array([[-2.472, -0.605, -3.420,  1.720,  0.932, -1.500, -1.028, -1.983,
        -2.264,  1.971, -1.391,  1.568, -0.263,  1.569,  0.026, -0.935],
       [-2.314,  3.846,  1.846,  0.866,  2.107, -1.271,  0.186, -1.667,
        -1.859, -1.898, -0.224,  2.170, -1.833, -1.391,  2.064, -0.024],
       [-0.948, -2.136, -5.391,  1.269, -0.613, -0.149, -1.512, -0.650,
        -1.129,  2.604, -1.750,  0.798,  0.564,  2.379, -0.026, -0.856],
       [-3.353,  0.184, -2.115,  1.873,  2.555, -2.264, -0.602, -3.286,
        -2.942,  1.173, -1.009,  2.270, -1.105,  0.497,  0.255, -0.326],
       [-1.709,  0.623, -1.949,  1.759,  0.051, -1.219, -1.574, -1.656,
        -1.646,  1.576, -1.700,  1.511, -0.008,  1.187,  1.655, -1.626],
       [ 0.039,  2.131, -0.704,  0.454, -0.897,  0.413, -2.300,  0.487,
         0.433, -0.103, -2.286,  0.809,  1.549,  1.716,  3.721, -2.430],
       [-1.479,  0.188,  1.497, -0.737,  1.815, -1.650,  2.154, -2.039,
        -1.566, -1.563,  2.118,  0.180, -1.974, -2.400, -2.073,  2.364],
       [ 2.169, -1.801, -0.221, -0.638, -0.567,  1.400,  0.852,  2.158,
         2.093, -0.144,  1.111, -1.284,  1.299,  0.210, -1.964,  0.675],
       [-0.570, -0.292, -3.077,  1.565, -0.779, -0.003, -2.237, -0.319,
        -0.507,  1.943, -1.926,  0.921,  0.854,  2.220,  0.539, -2.265],
       [-1.296,  4.446,  2.228,  0.797,  2.127, -0.553, -0.450, -0.675,
        -0.758, -1.709, -0.734,  1.918, -0.935, -1.187,  2.215, -0.167],
       [-2.086, -0.378,  0.082,  0.423,  2.187, -2.033,  1.795, -2.169,
        -1.759, -1.001,  1.881,  1.270, -1.773, -2.004, -1.151,  1.917],
       [ 1.667,  0.626,  0.220,  0.316, -1.583,  1.399, -1.805,  1.966,
         1.893,  0.662, -1.698, -0.182,  1.142,  0.884,  3.066, -2.331]])
Report the entry just right of 2.131.
Answer: -0.704
Report the entry just right of 2.379.
Answer: -0.026
Report the entry just right of the smallest entry.
Answer: 1.269
The entry just left of 1.549 is 0.809
Report the minimum.
Answer: -5.391
Report the entry just right of 2.187.
Answer: -2.033
The entry just left of -2.430 is 3.721
Report the entry just left of 2.118.
Answer: -1.563
Report the entry just left of the smallest entry.
Answer: -2.136
Report the maximum.
Answer: 4.446
The entry just left of 0.921 is -1.926
Report the entry just left of -2.169.
Answer: 1.795
The entry just right of -2.300 is 0.487
Report the entry just right of the largest entry.
Answer: 2.228
Report the entry just left of 0.184.
Answer: -3.353
The entry just left of 1.846 is 3.846
The entry just left of 1.655: 1.187

B =
[[ 0.086 -0.174 -0.054  0.028  0.256 -0.074  0.176  0.020  0.107  0.132
   0.153  0.304 -0.091]
 [ 0.103 -0.194 -0.076  0.031  0.280 -0.085  0.198 -0.004  0.136  0.135
   0.125  0.303 -0.110]
 [ 0.042 -0.138 -0.019  0.023  0.200 -0.045  0.146  0.066  0.063  0.135
   0.198  0.292 -0.066]
 [ 0.114 -0.205 -0.091  0.034  0.287 -0.089  0.214 -0.021  0.160  0.138
   0.108  0.300 -0.121]
 [ 0.029 -0.125 -0.011  0.023  0.178 -0.034  0.140  0.082  0.053  0.142
   0.209  0.287 -0.061]
 [-0.006 -0.130 -0.088  0.012  0.014 -0.030  0.175  0.185  0.089  0.271
   0.143  0.205 -0.144]
 [ 0.023 -0.120 -0.005  0.025  0.165 -0.029  0.140  0.091  0.048  0.146
   0.214  0.281 -0.059]
 [ 0.101 -0.179 -0.155  0.078  0.245 -0.056  0.295 -0.086  0.262  0.153
   0.036  0.238 -0.170]
 [ 0.069 -0.159 -0.039  0.023  0.237 -0.064  0.160  0.040  0.084  0.133
   0.172  0.302 -0.080]
 [-0.008 -0.110 -0.022  0.022  0.071 -0.012  0.156  0.154  0.054  0.214
   0.203  0.244 -0.087]
 [-0.007 -0.133 -0.098  0.011  0.008 -0.032  0.176  0.186  0.094  0.275
   0.135  0.200 -0.150]
 [ 0.119 -0.209 -0.103  0.041  0.292 -0.091  0.228 -0.035  0.179  0.140
   0.091  0.295 -0.132]
 [ 0.100 -0.177 -0.156  0.079  0.241 -0.055  0.298 -0.087  0.264  0.154
   0.034  0.234 -0.170]
 [ 0.116 -0.202 -0.139  0.062  0.275 -0.077  0.270 -0.069  0.234  0.149
   0.053  0.264 -0.158]
 [ 0.118 -0.207 -0.101  0.038  0.292 -0.091  0.223 -0.030  0.173  0.140
   0.096  0.296 -0.129]]
Give the entry just left of the smallest entry.
A: 0.119
The smallest entry: -0.209
The entry at the centre: 0.295
The entry just right of 0.165 is -0.029
Give the entry just right of -0.174.
A: -0.054
The entry just right of -0.045: 0.146
Give the median entry.
A: 0.066
Give the entry just right of the largest entry.
A: -0.091
Give the entry just left of the largest entry.
A: 0.153
The entry just right of the smallest entry -> -0.103

X =
-29,-4,-26,7,-2,-19,42,23,-26,-14,45
18,14,18,12,6,14,10,21,11,16,14
16,10,14,13,14,15,4,18,6,19,11
The top-left entry: -29
The entry just left of -19 is -2
The bottom-right entry is 11
Which number is the 2nd largest entry?
A: 42
Which number is the top entry of the column that holds the largest entry?
A: 45
Which number is the entry directly above 12?
A: 7
The entry just right of the centre entry -> 10
The entry just right of the smallest entry: -4
Which number is the largest entry in the last row?
A: 19
The entry directly below the smallest entry: 18
The entry just left of the largest entry -> -14
